Here is a tiny trained network, its code and every weight. The questions are about switching its units off for an input and a target symbol, where a switched-off unit gives its printed mean instead of its output.

import numpy as np


def w(rows, s, z=0):
    codes = np.array(rows[::2]) - 128.0
    scale = np.full(codes.shape[1], s)
    scale[-1] = z or s
    return codes * scale


def norm(h):
    return h / np.sqrt((h * h).mean(-1, keepdims=True) + 1e-5)


def f(y):
    return np.maximum(y, 0)


def softmax(a):
    e = np.exp(a - a.max(-1, keepdims=True))
    return e / e.sum(-1, keepdims=True)


def log_softmax(a):
    a = a - a.max(-1, keepdims=True)
    return a - np.log(np.exp(a).sum(-1, keepdims=True))


def net(x, mask):
    ids = ['ΔΞΣαβγπ'.index(c) for c in x.split()]
    T = len(ids)
    res = E[ids] + P[:T]
    u = 0
    for l in range(2):
        q, k, v = (norm(res) @ M[l].T for M in (Q, K, V))
        z = softmax(np.where(np.tri(T) > 0, q @ k.T / 4**0.5, -1e9)) @ v
        res = res + np.where(mask[u], z, O[l][:, -1]) @ O[l][:, :-1]
        u += 1
        y = f(norm(res) @ A[l][:, :-1].T + A[l][:, -1])
        res = res + np.where(mask[u : u + 12], y, B[l][:, -1]) @ B[l][:, :-1]
        u += 12
    return log_softmax(norm(res)[-1] @ U[:, :-1].T + U[:, -1])


Q, K, V, O, A, B = {}, {}, {}, {}, {}, {}
E = w([
[254,183,148,229,94,170],'Δ',
[84,35,28,98,215,148],'Ξ',
[115,213,107,171,198,158],'Σ',
[90,170,26,117,187,144],'α',
[138,122,103,218,187,113],'β',
[97,212,80,18,150,205],'γ',
[123,144,215,37,109,185],'π',
],0.0043)
P = w([
[191,154,165,68,91,84],'0',
[60,133,82,186,132,251],'1',
[66,145,97,130,26,85],'2',
[78,104,83,165,150,239],'3',
[68,147,115,120,26,80],'4',
[66,94,79,174,155,228],'5',
[61,142,119,94,35,83],'6',
[62,101,101,188,149,241],'7',
[64,146,119,98,27,90],'8',
[75,107,107,182,119,254],'9',
],0.003)
Q[0] = w([
[166,116,221,152,47,55],'L0H0',
[117,62,36,221,97,148],'L0H0',
[161,91,104,144,115,2],'L0H0',
[136,73,216,43,109,87],'L0H0',
],0.0048)
K[0] = w([
[143,42,208,119,80,25],'L0H0',
[187,122,35,241,78,169],'L0H0',
[77,76,21,198,160,3],'L0H0',
[124,19,180,68,231,140],'L0H0',
],0.0034)
V[0] = w([
[142,137,172,113,118,68],'L0H0',
[133,3,139,82,61,113],'L0H0',
[66,165,83,174,12,159],'L0H0',
[84,132,214,189,130,118],'L0H0',
],0.003)
O[0] = w([
[52,131,124,61,43,128,64],'L0H0',
[157,176,3,204,65,188,6],'L0H0',
[148,217,68,159,204,95,233],'L0H0',
[42,225,165,109,189,149,92],'L0H0',
],0.0032,0.0024)
A[0] = w([
[119,128,109,72,176,46,4],'L0N0',
[184,204,117,136,164,55,166],'L0N1',
[59,83,104,75,183,195,222],'L0N2',
[189,119,150,109,136,171,176],'L0N3',
[96,131,175,140,158,46,94],'L0N4',
[97,157,226,85,116,56,113],'L0N5',
[203,141,59,144,197,81,153],'L0N6',
[129,188,85,96,114,73,89],'L0N7',
[130,117,50,121,127,21,55],'L0N8',
[141,99,124,122,87,254,107],'L0N9',
[37,62,157,112,168,175,169],'L0N10',
[150,103,78,236,154,133,162],'L0N11',
],0.0042,0.0017)
B[0] = w([
[122,145,63,102,80,48,150],'L0N0',
[126,135,128,51,67,88,211],'L0N1',
[178,166,225,224,67,146,253],'L0N2',
[36,102,53,185,155,122,190],'L0N3',
[69,122,123,129,205,130,140],'L0N4',
[111,34,158,177,187,195,150],'L0N5',
[111,104,146,161,32,167,216],'L0N6',
[80,247,32,69,155,78,165],'L0N7',
[82,120,108,223,73,121,160],'L0N8',
[21,109,71,180,242,66,199],'L0N9',
[211,240,86,183,75,144,193],'L0N10',
[40,232,206,5,121,177,251],'L0N11',
],0.0029,0.0034)
Q[1] = w([
[179,112,148,202,204,254],'L1H0',
[74,73,149,90,93,79],'L1H0',
[134,176,117,126,157,207],'L1H0',
[91,141,78,122,196,132],'L1H0',
],0.0098)
K[1] = w([
[202,2,145,94,119,113],'L1H0',
[15,150,141,168,104,183],'L1H0',
[166,96,142,43,139,55],'L1H0',
[94,84,55,86,197,101],'L1H0',
],0.0081)
V[1] = w([
[109,94,144,232,25,183],'L1H0',
[60,98,247,2,67,205],'L1H0',
[88,206,138,88,87,162],'L1H0',
[191,192,212,144,140,86],'L1H0',
],0.0038)
O[1] = w([
[2,84,130,128,142,159,179],'L1H0',
[95,70,158,62,100,107,163],'L1H0',
[181,40,185,109,191,181,250],'L1H0',
[126,60,87,185,42,102,171],'L1H0',
],0.006,0.0023)
A[1] = w([
[88,116,153,127,63,84,52],'L1N0',
[167,139,152,133,3,128,3],'L1N1',
[210,116,131,147,72,173,81],'L1N2',
[78,115,112,156,163,106,118],'L1N3',
[104,124,160,109,139,80,169],'L1N4',
[130,197,104,177,162,136,140],'L1N5',
[93,155,86,97,217,156,119],'L1N6',
[145,85,212,136,166,175,197],'L1N7',
[188,176,167,63,160,110,239],'L1N8',
[154,179,83,143,137,130,159],'L1N9',
[82,187,118,120,106,97,94],'L1N10',
[59,187,146,111,107,126,120],'L1N11',
],0.0067,0.0021)
B[1] = w([
[178,167,168,97,154,130,171],'L1N0',
[195,125,253,152,37,101,222],'L1N1',
[109,180,182,89,131,191,217],'L1N2',
[119,192,120,177,87,179,180],'L1N3',
[74,128,196,182,209,133,151],'L1N4',
[148,42,123,86,116,47,252],'L1N5',
[179,96,215,193,109,101,229],'L1N6',
[122,122,45,88,114,65,252],'L1N7',
[127,117,63,182,146,185,211],'L1N8',
[66,98,160,100,120,52,203],'L1N9',
[133,186,45,81,115,118,184],'L1N10',
[189,117,103,75,146,145,226],'L1N11',
],0.0049,0.0037)
U = w([
[202,161,235,112,1,128,197],'Δ',
[65,94,72,218,51,169,145],'Ξ',
[194,60,160,183,194,33,176],'Σ',
[139,187,37,65,49,11,186],'α',
[60,253,184,122,204,119,2],'β',
[237,144,64,61,153,215,197],'γ',
[56,31,171,5,128,127,50],'π',
],0.0059,0.00058)

Each question gives the input, a string of symbols that net reads in full, and the target symbol t.
The units are the heads (4 rows each of Q, K, V and O) and the neurons (one row each of A and B). Each row of codes is followed by its name. A weight is (code - 128) times the scale printed after its matrix; where a second scale follows, it is the last column's (O, A, B and U).
mask holds one flag per unit, layer by layer, with each layer's heads first. A switched-off unit (its flag False) gives its mean, the last column of its rows in O or B, instead of its output. The means were averaged over made-up inputs and are rounded, as every weight is.
A unit's drop is (log p(t) with every unit on - log p(t) with that unit switched off) / (log p(t) with every unit on - log p(t) with every unit switched off).
The circuit of an input: a set's keep is (log p(t) with only the set's units on - log p(t) with every unit switched off) / (log p(t) with every unit on - log p(t) with every unit switched off). Starting from the 12 units with the biggest drops (on a tie, the unit counted first), units are removed one at a time, each time the one whose removal leaves the highest keep (on an exact tie, the one counted first), for as long as the keep stays at least 0.8.
circuit, biggest first: the units of the circuit, biggest drop first
unit that matters most: the unit with the biggest drop
top k neurons: the k neurons with the biggest drops, biggest first
top k neurons in layer l: the k neurons of layer l with the biggest drops, biggest first
drop when u is switched off: that unit's drop, to one decimal
input Ξ α Δ β β, target β: unit that matters most -> L0N11
input Σ Ξ Σ α Δ Δ γ π Δ Σ, target Δ: circuit, biggest first -> [L0H0, L1H0, L0N2]
input Δ π Δ α γ, target γ: circuit, biggest first -> [L1H0, L1N8, L0N11]
input π γ π Δ Δ β, target π: circuit, biggest first -> [L1H0, L0N11]
input α Σ γ Ξ, target Σ: top 2 neurons -> [L0N11, L1N6]
input γ π Δ π Σ, target Σ: top 2 neurons -> [L0N11, L1N6]
input α Σ Δ Δ α π β β α π, target Σ: top 2 neurons -> [L0N9, L0N11]
input α Δ Δ Δ π π β α Δ Δ, target Σ: top 2 neurons in layer 1 -> [L1N5, L1N1]
input Σ Δ γ Δ Δ π α Ξ, target Δ: top 2 neurons in layer 0 -> [L0N10, L0N2]
input α π α π α Δ Δ π, target Σ: top 3 neurons -> [L0N9, L0N11, L1N5]
input Ξ γ Δ α, target β: top 2 neurons -> [L1N6, L1N7]
input Δ α α Δ Δ γ, target Ξ: top 2 neurons in layer 0 -> [L0N2, L0N11]
input α Δ Δ Δ, target Σ: top 2 neurons -> [L1N5, L0N11]
input π Δ Δ γ Δ π α Δ, target π: unit that matters most -> L1H0
input γ Δ α γ Δ Δ π α, target γ: top 2 neurons -> [L1N8, L1N7]
input Σ Δ Δ Ξ, target Δ: top 2 neurons -> [L0N2, L0N10]
input γ Δ Δ Δ Δ α Δ π π Σ, target γ: top 3 neurons in layer 1 -> [L1N8, L1N7, L1N1]
input β Δ α π Δ π Δ γ, target α: top 2 neurons -> [L0N11, L1N5]
input Δ γ Δ Σ Δ Δ, target Ξ: drop when L1H0 is switched off -> 1.1
input Δ Δ π, target π: drop when L1H0 is switched off -> 0.4
input Δ α γ Δ, target Ξ: drop when L1H0 is switched off -> 0.7
input Δ Δ α α Δ Σ, target Ξ: circuit, biggest first -> [L1H0]
input β α π Δ, target α: drop when L1H0 is switched off -> 0.7
